Here is a tiny trained network, its code and every weight. The questions are about switching its units off for an input and a target symbol, where a switched-off unit gives its printed mean instead of its output.

import numpy as np


def w(rows, s, z=0):
    codes = np.array(rows[::2]) - 128.0
    scale = np.full(codes.shape[1], s)
    scale[-1] = z or s
    return codes * scale


def f(y):
    return np.maximum(y, 0)


def softmax(a):
    e = np.exp(a - a.max(-1, keepdims=True))
    return e / e.sum(-1, keepdims=True)


def log_softmax(a):
    a = a - a.max(-1, keepdims=True)
    return a - np.log(np.exp(a).sum(-1, keepdims=True))


def net(x, mask):
    ids = ['βγζητω'.index(c) for c in x.split()]
    T = len(ids)
    res = E[ids] + P[:T]
    r = res
    for j in range(2):
        rows = slice(2 * j, 2 * j + 2)
        q, k, v = (r @ M[0][rows].T for M in (Q, K, V))
        z = softmax(np.where(np.tri(T) > 0, q @ k.T / 2**0.5, -1e9)) @ v
        o = O[0][rows]
        res = res + np.where(mask[j], z, o[:, -1]) @ o[:, :-1]
    y = f(res @ A[0][:, :-1].T + A[0][:, -1])
    res = res + np.where(mask[2:14], y, B[0][:, -1]) @ B[0][:, :-1]
    return log_softmax(res[-1] @ U[:, :-1].T + U[:, -1])


Q, K, V, O, A, B = {}, {}, {}, {}, {}, {}
E = w([
[135,165,195,156],'β',
[66,183,125,188],'γ',
[15,142,116,148],'ζ',
[153,153,91,130],'η',
[100,206,100,121],'τ',
[168,173,107,250],'ω',
],0.02)
P = w([
[175,90,146,117],'0',
[110,180,156,118],'1',
[174,50,125,119],'2',
[137,173,53,137],'3',
[108,167,151,104],'4',
[169,9,95,120],'5',
[175,124,70,115],'6',
[100,156,137,100],'7',
[183,80,172,112],'8',
[180,174,112,116],'9',
[73,209,115,139],'10',
[168,25,110,117],'11',
[124,216,63,141],'12',
],0.014)
Q[0] = w([
[53,147,164,191],'head 0',
[43,64,30,187],'head 0',
[103,2,105,141],'head 1',
[147,144,145,156],'head 1',
],0.0099)
K[0] = w([
[45,151,121,150],'head 0',
[57,49,119,182],'head 0',
[48,2,134,123],'head 1',
[133,127,240,96],'head 1',
],0.0089)
V[0] = w([
[215,38,138,254],'head 0',
[10,102,139,185],'head 0',
[101,38,103,189],'head 1',
[234,220,81,137],'head 1',
],0.0067)
O[0] = w([
[170,156,183,158,68],'head 0',
[131,208,166,176,254],'head 0',
[126,255,142,141,89],'head 1',
[116,114,16,168,217],'head 1',
],0.0079,0.0052)
A[0] = w([
[23,151,166,41,153],'neuron 0',
[162,60,235,122,73],'neuron 1',
[142,64,206,112,90],'neuron 2',
[69,182,111,152,88],'neuron 3',
[184,131,152,143,253],'neuron 4',
[183,53,164,121,107],'neuron 5',
[162,177,140,159,56],'neuron 6',
[172,40,153,84,184],'neuron 7',
[249,110,123,172,189],'neuron 8',
[107,163,117,155,60],'neuron 9',
[154,99,80,89,253],'neuron 10',
[146,155,52,124,193],'neuron 11',
],0.011,0.0052)
B[0] = w([
[173,83,133,108,186],'neuron 0',
[97,52,111,161,144],'neuron 1',
[156,23,77,143,139],'neuron 2',
[166,89,163,119,254],'neuron 3',
[58,104,103,178,185],'neuron 4',
[160,81,131,95,144],'neuron 5',
[139,121,158,116,161],'neuron 6',
[114,172,134,10,147],'neuron 7',
[172,141,109,103,198],'neuron 8',
[134,64,129,124,191],'neuron 9',
[63,113,178,111,167],'neuron 10',
[136,174,141,78,234],'neuron 11',
],0.012,0.0098)
U = w([
[174,53,144,114,4],'β',
[39,125,143,220,241],'γ',
[204,138,255,109,138],'ζ',
[205,142,140,51,105],'η',
[53,147,91,113,175],'τ',
[237,146,101,134,132],'ω',
],0.0094,0.0038)

Each question gives the input, a string of symbols that net reads in full, and the target symbol t.
The units are the heads (2 rows each of Q, K, V and O) and the neurons (one row each of A and B). Each row of codes is followed by its name. A weight is (code - 128) times the scale printed after its matrix; where a second scale follows, it is the last column's (O, A, B and U).
mask holds one flag per unit, heads first, then neurons. A switched-off unit (its flag False) gives its mean, the last column of its rows in O or B, instead of its output. The means were averaged over made-up inputs and are rounded, as every weight is.
A unit's drop is (log p(t) with every unit on - log p(t) with that unit switched off) / (log p(t) with every unit on - log p(t) with every unit switched off).
The circuit of an input: a set's keep is (log p(t) with only the set's units on - log p(t) with every unit switched off) / (log p(t) with every unit on - log p(t) with every unit switched off). Starting from the 12 units with the biggest drops (on a tie, the unit counted first), units are removed one at a time, each time the one whose removal leaves the highest keep (on an exact tie, the one counted first), for as long as the keep stays at least 0.8.
circuit, biggest first: the units of the circuit, biggest drop first
top k neurons: the k neurons with the biggest drops, biggest first
heads that matter: for each layer, one digit per head in row order, 1 if its drop is at least 0.15 and else 0, layers parted by /
drop when u is switched off: that unit's drop, to one decimal
input ω γ ζ ω β, target γ: heads that matter -> 00
input γ γ β β ζ τ γ η ζ γ γ, target ζ: circuit, biggest first -> [neuron 3; neuron 4]
input η ζ β τ β γ τ, target τ: top 4 neurons -> [neuron 10; neuron 3; neuron 0; neuron 8]
input γ ζ ζ τ ζ ω γ ω γ, target γ: heads that matter -> 00
input β γ η η ζ γ ω γ η γ τ, target η: top 4 neurons -> [neuron 11; neuron 3; neuron 4; neuron 0]
input β τ η β, target τ: circuit, biggest first -> [head 0; neuron 3; head 1; neuron 0]
input β β γ β η, target τ: top 3 neurons -> [neuron 3; neuron 10; neuron 0]
input β ω β τ τ ζ β, target τ: top neuron -> [neuron 3]
input γ η τ, target τ: top 3 neurons -> [neuron 3; neuron 10; neuron 0]
input ω η η ω η τ β ζ, target β: top 3 neurons -> [neuron 0; neuron 3; neuron 9]
input β β γ ζ ω η, target η: drop when head 1 is switched off -> -0.1
input γ γ η τ β, target γ: drop when neuron 8 is switched off -> 0.2
input β β γ γ γ, target ζ: drop when neuron 4 is switched off -> 0.5
